[127 171 170 170 171 171] : zib
[129 150 170 171 171 170] : sogi
[128 128 171 170 170 171] : tegof
[128 170 170 170 171 171] : Gamul
[170 171 171 170 127 170] : Gaba
[128 128 128 127 128 170] : nulib
[172 170 171 170 170 128] : dozup
[129 129 171 128 133 170] : muzi
[127 128 128 170 170 171] : Ruzo
[128 127 127 128 128 171] : subon
[127 128 128 170 170 170] : Zel
which: [129 129 171 128 133 170]
muzi
perm: [171 171 170 128 170 170]
Gamul
perm: [128 128 170 170 171 171]
tegof
perm: [171 127 171 170 170 171]
zib
perm: [170 129 150 170 171 171]
sogi

[133 154 125 147]  gelo
[131 178 153 154]  Fize
[177 154 131 153]  mulo
which: [133 154 125 147]
gelo
which: [177 154 131 153]
mulo
which: [131 178 153 154]
Fize
perm: [131 153 154 177]
mulo

[148 135 133 140 145 130 125 132 125 125 143 130 122 141 158 121 113 139
 131 126  83 121 117 126 116 121 112 153 122 115 142 108 121 112 130 106
 132 126 121 112 132  92]  mozam
[138 137 113  99 126 144 132 110 112 152 125 126 136 128 119 142 116 111
 119 151 140 117 143 128 121 115 102 134 126 107 130 119 126 125 132 131
 111 120 136 121 136 110]  mefit
[123 129 126  87 125 150 137 134 121 144 123 133 133 137 114 143 134 132
 142 141 127 110 145 139 112 130 104 122 140 112 136 112 119 136 130 114
 114 126 146 138 124 122]  butuf
[118 127 131  89 123 147 142 138 124 142 125 136 127 141 112 140 135 133
 145 137 120 112 142 143 113 134 107 121 141 112 139 111 116 138 130 109
 118 131 146 142 119 121]  fos
[109 128 136 124 113 116 168 152 132 136 133 143 112 129 120 117 110 119
 126 142  95 123 134 146 129 136 118 127 126 117 146 125 105 136 127 109
 127 151 124 147 101 113]  suzet
[120 104 134 111 130 138 127 129 122 147 104 122 133 128 144 123  91 135
 130 117 134 105 121 131 128 136 103 123 108 125 138 101 132 134 144 134
 150  99 139 136 120 134]  loro
[131 141 148 108 130 142 153 143 125 117 130 116 121 158 112 112 132 132
 130 121 126 133 125 135 114  83 121 106 121 122 121 125 132 115 126 145
 112 140 122 126 139  92]  resi
[125 122 121 117 134 144 144 139 134 116 142 130 114 101 149 131 105 130
 150 119 110 132 133 142 131 141 137 140 109 140 137 122 120 126 123 146
 144 132 146 127 111 110]  Dutub
[120 131 141 107 145 118 134 118 112 113 109 142 138 112 111 131 141 136
 146 112 123 139 130 142 142 147 124 138 127 124 116 137 133  89 142 121
 143 140 127 119 121 135]  kol
[114 145 129 123 125 121 134 110 126 129 136  87 133 126 104 143 123 132
 122 112 139 141 119 150 114 112 127 140 146 136 142 122 137 137 134 124
 144 138 130 112 114 133]  Kabap
which: [131 141 148 108 130 142 153 143 125 117 130 116 121 158 112 112 132 132
 130 121 126 133 125 135 114  83 121 106 121 122 121 125 132 115 126 145
 112 140 122 126 139  92]
resi
perm: [121 119 142 146 131 118 109 130 138 116 111 139 112 141 121 107 134 113
 143 142 112 120 137 145 133 135 140 112 141 127 136 125 142 124 138 142
 147 123  89 131 127 118]
fos
perm: [146 138 124 122 123 129 126  87 125 150 137 134 121 144 123 133 133 137
 114 143 134 132 142 141 127 110 145 139 112 130 104 122 140 112 136 112
 119 136 130 114 114 126]
butuf
perm: [130 106 132 126 121 112 132  92 148 135 133 140 145 130 125 132 125 125
 143 130 122 141 158 121 113 139 131 126  83 121 117 126 116 121 112 153
 122 115 142 108 121 112]
mozam

[176 127 109 118 139]  komu
[155 183 145 118 143]  lel
[135 116 138 128 113]  Gutup
[155 127 145 118 143]  divu
which: [155 127 145 118 143]
divu
perm: [128 113 135 116 138]
Gutup

[107 101  95  90  86  86  86  88] = Doda
[142 130 132 144 155 156 146 133] = Fezol
[156 155 142 132 133 145 130 146] = nafu
[145 145 133 155 132 130 142 156] = Gidor
[145 133 155 142 146 131 156 132] = suvok
perm: [130 132 133 142 144 146 155 156]
Fezol
which: [145 145 133 155 132 130 142 156]
Gidor
perm: [132 133 145 130 146 156 155 142]
nafu
perm: [146 156 155 142 132 133 145 130]
nafu
which: [145 133 155 142 146 131 156 132]
suvok

[131 135 123 132 121 137 140 121 120 122 128 131 132 128 134 126 127 133
 126 125 127 116 126 121 124 135 122 135 134 132 119 136 133 131 126 131] = Ziri
[131 114 131 117 126 112 124 135 129 137 132 134 128 133 123 127 122 134
 115 119 120 119 126 137 123 117 126 111 120 118 135 137 120 123 142 114] = Talu
[125 123 117 126 142 127 123 137 131 131 119 120 129 115 114 120 131 114
 126 124 134 133 137 135 123 112 111 117 118 120 137 119 122 134 135 128] = tel
[139 123 118 106 160 142 114 121 119 123 160 120 110 126 119 124 125  97
 113 126 124 120 150 117 114 125 117 114 109 107 153 125 106 123 131 137] = pov
[128 119 143 124 122 120 109 138 131 138 127 124 125 140 130 138 122 129
 132 129 121 142 124 128 134 132 148 124 122 126 143 122 124 121 128 118] = beg
[120 114 131 131 123 120 134 137 137 119 127 131 115 128 135 126 133 135
 129 137 123 120 112 117 111 134 114 124 117 126 123 119 142 118 122 126] = Rikoz
which: [128 119 143 124 122 120 109 138 131 138 127 124 125 140 130 138 122 129
 132 129 121 142 124 128 134 132 148 124 122 126 143 122 124 121 128 118]
beg
perm: [114 120 131 114 126 124 134 133 137 135 123 112 111 117 118 120 137 119
 122 134 135 128 125 123 117 126 142 127 123 137 131 131 119 120 129 115]
tel
perm: [126 122 118 142 119 123 126 117 124 114 134 111 117 112 120 123 137 129
 135 133 126 135 128 115 131 127 119 137 137 134 120 123 131 131 114 120]
Rikoz
which: [125 123 117 126 142 127 123 137 131 131 119 120 129 115 114 120 131 114
 126 124 134 133 137 135 123 112 111 117 118 120 137 119 122 134 135 128]
tel

[135 129 133 128 118 132 119 143 145 131 136 132 127 134]  vov
[134 136 142 149 126 113 145 133 131 118 128 129 130 132]  dafif
[136 128 132 130 142 119 131 126 133 134 113 149 145 129]  febi
[116 137 134 141 119 127 134 140 113 115 118 114 118 138]  sizi
[128 137 139 143 127 118 141 129 124 122 118 141 148 136]  Luso
[114 129 123 127 106 142 124 134 118 117 148  94  99 127]  Kidiv
[132 114 113 105 136 140 110 126 135 141 135 117 105 116]  Bibur
[ 94  99 129 124 118 117 134 148 142 127 106 127 113 123]  fala
[122 116 110 106 119 149 108 129 129 132 152  94  87 116]  mibuf
[136 140 135 141 117 105 113 114 135 117 132 110 126 105]  Tefat
perm: [126 142 136 131 129 133 119 113 149 145 128 132 134 130]
febi
perm: [123 113 127 106 127 142 148 134 117 118 124 129  99  94]
fala
perm: [ 94  99 106 114 117 118 123 124 127 127 129 134 142 148]
Kidiv
which: [116 137 134 141 119 127 134 140 113 115 118 114 118 138]
sizi
perm: [136 140 110 126 135 141 135 117 105 116 132 114 113 105]
Bibur

[152 121 128  85 144 143 110 158 105 106 149 127 112 105 123  95 168 109
 161] -> Salar
[110 121 107 123 156  75 132 140 131  89 130 129  92 172  82 128 144 126
 137] -> midat
[122 146 152 152 113 110 116 158 117 144 148 133 152 162 164 144 149  97
 125] -> taten
[138 122 152 113 137 148 128 100 165 118 115 151 119 106 175 163 128 106
  82] -> fim
[124 136 160 128 117 127 100 145 126 147 145 148 136 156 161 151 123 170
  73] -> vur
[110 121 107 157 156  75 132 140 131  89 130 129  92 172 139 128 144 126
 137] -> sudes
[145 127 160 117 156 145 136 148 136 148 151 126 123 124 161  73 128 170
 100] -> Gubu
[106 129 121 123 120 131 145 110 115 154 129 134 122 155  82 110 181 179
 137] -> Miza
which: [145 127 160 117 156 145 136 148 136 148 151 126 123 124 161  73 128 170
 100]
Gubu
which: [106 129 121 123 120 131 145 110 115 154 129 134 122 155  82 110 181 179
 137]
Miza
which: [138 122 152 113 137 148 128 100 165 118 115 151 119 106 175 163 128 106
  82]
fim
perm: [ 73 170 123 151 161 156 136 148 145 147 126 145 100 127 117 128 160 136
 124]
vur

